[[-70  39  32  66   1]
 [-46 -18  13  22   1]
 [-19   0 -32  19  -6]]
|
[-70 -18 -32]

[[ 40 -15  18]
 [ 21 -13  26]
 [-54 -24  14]
 [-19  36 -36]]
|
[ 40 -13  14]

[[  2 -25 -68 -16]
 [-39   0  26  35]
 [-10  52  -2 -31]]
|
[ 2  0 -2]

[[ 65 -57 -20]
 [  3 -18 -16]
 [ 44 -17   8]
 [ 13 -10  -2]
 [ -6 -23 -26]]
|
[ 65 -18   8]

[[-17 -28   6  52  68]
 [-29  21 -29  -9   0]
 [ 17  40 -54   8 -24]]
|
[-17  21 -54]

[[  1  14  64 -31 -14]
 [  1  -5 -19  16  58]]
|
[ 1 -5]

[[-48  49 -42]
 [ 25 -23  24]
 [-37  40 -34]
 [-11   6 -13]
 [ 21 -28  17]]
|
[-48 -23 -34]

[[ 40  17 -49  19  -2]
 [-21  23  68 -14  13]]
|
[40 23]
---
[[  3 -16   1  38]
 [  2  -8  -1  -6]
 [ -1   5  -2 -21]
 [ 14  -1   2  24]
 [  3  -3   3 -62]]
|
[[  3 -16]
 [  2  -8]
 [ -1   5]]

[[-33  48  31]
 [-35  52  32]
 [ 45 -42 -11]
 [ 46 -43 -12]
 [ 46 -43 -12]]
|
[[-33  48]
 [-35  52]
 [ 45 -42]]

[[-58  28  23]
 [ 15 -18 -18]
 [-27  11   6]]
|
[[-58  28]
 [ 15 -18]
 [-27  11]]

[[ 13 -14  45]
 [-16   9 -46]
 [ -4 -48 -18]
 [ 13  23  49]]
|
[[ 13 -14]
 [-16   9]
 [ -4 -48]]

[[-39 -31  51 -37  45]
 [ 28  21 -28  26 -23]
 [ 10   8 -13  10 -11]
 [-31 -28  32 -32  31]
 [ 42  35 -29  42 -25]]
|
[[-39 -31]
 [ 28  21]
 [ 10   8]]

[[-46  60  15  38]
 [ 39 -63   9  14]
 [ -4  14  -7  27]
 [-53 -10  11 -18]
 [  7   2   2  24]]
|
[[-46  60]
 [ 39 -63]
 [ -4  14]]

[[-49 -68   9 -18  19]
 [  8  21  56   5   2]
 [-12 -53 -36  -9 -27]
 [-20  19  38  11   0]]
|
[[-49 -68]
 [  8  21]
 [-12 -53]]

[[-32 -12  16]
 [-17  29  -4]
 [-13  28 -61]]
|
[[-32 -12]
 [-17  29]
 [-13  28]]

[[ -2  -9   6  11]
 [-65 -46 -24  12]
 [ -3  28  25   4]
 [  5   0   6  13]
 [ 39 -12   6 -13]]
|
[[ -2  -9]
 [-65 -46]
 [ -3  28]]
---
[[-69  59 -36  46]
 [-60  67  -5  36]
 [ 36 -49 -11 -11]]
|
[[-69  59]
 [-60  67]]

[[-34  65]
 [-24  69]
 [ -1  23]
 [-38  41]]
|
[[-34  65]
 [-24  69]]

[[ -7 -35 -13  20  -2]
 [-10 -42  20  18  -6]
 [  9  14  20 -24   7]
 [ -7  67  -1 -15  -5]]
|
[[ -7 -35]
 [-10 -42]]

[[45 -5 56  7 10]
 [70 14 54 15 48]
 [44 -5 58  8 10]]
|
[[45 -5]
 [70 14]]

[[ -5  -4  -3  -1  -1]
 [ -6   1   3  -4  -2]
 [-40 -63 -36 -58 -35]
 [  6  11  12  12  15]
 [  1   3   8   4   7]]
|
[[-5 -4]
 [-6  1]]

[[ 52 -25 -30  29 -48]
 [-51  19  25 -34  47]
 [-46  14  22 -33  41]
 [-35  13  19 -38  35]]
|
[[ 52 -25]
 [-51  19]]
---
[[ 45  39  48  15  19]
 [ 11 -35 -50 -24  21]
 [-25 -33 -54 -36 -13]
 [ 35  37  19  22  25]]
|
[[-35 -50]
 [-33 -54]]

[[ -5 -55 -15 -48]
 [ 19  55 -11  -3]
 [ 16 -10  -2   0]]
|
[[ 55 -11]
 [-10  -2]]

[[ 25 -15  12]
 [ 70 -30  33]
 [ 13  67   5]]
|
[[-30  33]
 [ 67   5]]

[[ 70  -3  36]
 [-22  24 -36]
 [-49 -46 -25]
 [ 42  10  21]]
|
[[ 24 -36]
 [-46 -25]]

[[  4   1  -4  -1   0]
 [-62   9 -53  25  30]
 [  5   1   1   2   1]]
|
[[  9 -53]
 [  1   1]]

[[-49 -48  44 -47]
 [-41 -44  46 -38]
 [-49 -50  51 -53]]
|
[[-44  46]
 [-50  51]]

[[-61  -8   4 -11   5]
 [ -1 -17   4  13   5]
 [  8 -23 -11   2 -11]
 [ -3  21   9  19  -1]]
|
[[-17   4]
 [-23 -11]]
---
[[36 31]
 [53 -6]]
|
[36 -6]

[[  8  44  54 -38  -6]
 [-28  -9  -4  22  -7]
 [ -9 -29 -25  25  21]
 [ -2 -27   3  13   9]]
|
[  8  -9 -25  13]

[[-56  -6  18  17]
 [ 30   4 -10 -10]
 [-49  -7  13  18]]
|
[-56   4  13]

[[ 49  39   0 -30 -58]
 [ 41   9  17  14  30]
 [-28  56  56 -22 -49]]
|
[49  9 56]

[[ 10   4  -8  22]
 [-43 -13  49  58]]
|
[ 10 -13]

[[  5   7  20  21 -12]
 [-13  24   1  16  -5]
 [-36  13   8  13  -6]
 [  2   1  -6 -55  -5]]
|
[  5  24   8 -55]
---
[[ 33  58]
 [ 44  15]
 [-20  49]
 [-60 -39]]
|
[58 44]

[[ 13 -33 -29  -4  -4]
 [ 26 -30 -30  19  24]
 [-59  31  29 -38 -43]
 [-27   1   2 -27 -29]]
|
[-4 19 29  1]

[[ 20  10]
 [-37 -53]
 [ 47 -44]
 [ 35  19]
 [-11   3]]
|
[ 10 -37]

[[-26 -12 -38 -11  30]
 [-34  53 -47  -4   4]]
|
[30 -4]

[[39 11 12 13  6]
 [29  8  7  9  7]
 [62  0 -3  8 12]]
|
[ 6  9 -3]

[[ 26  14]
 [ 51  -9]
 [ 38 -15]
 [-38  30]
 [ 18   4]]
|
[14 51]
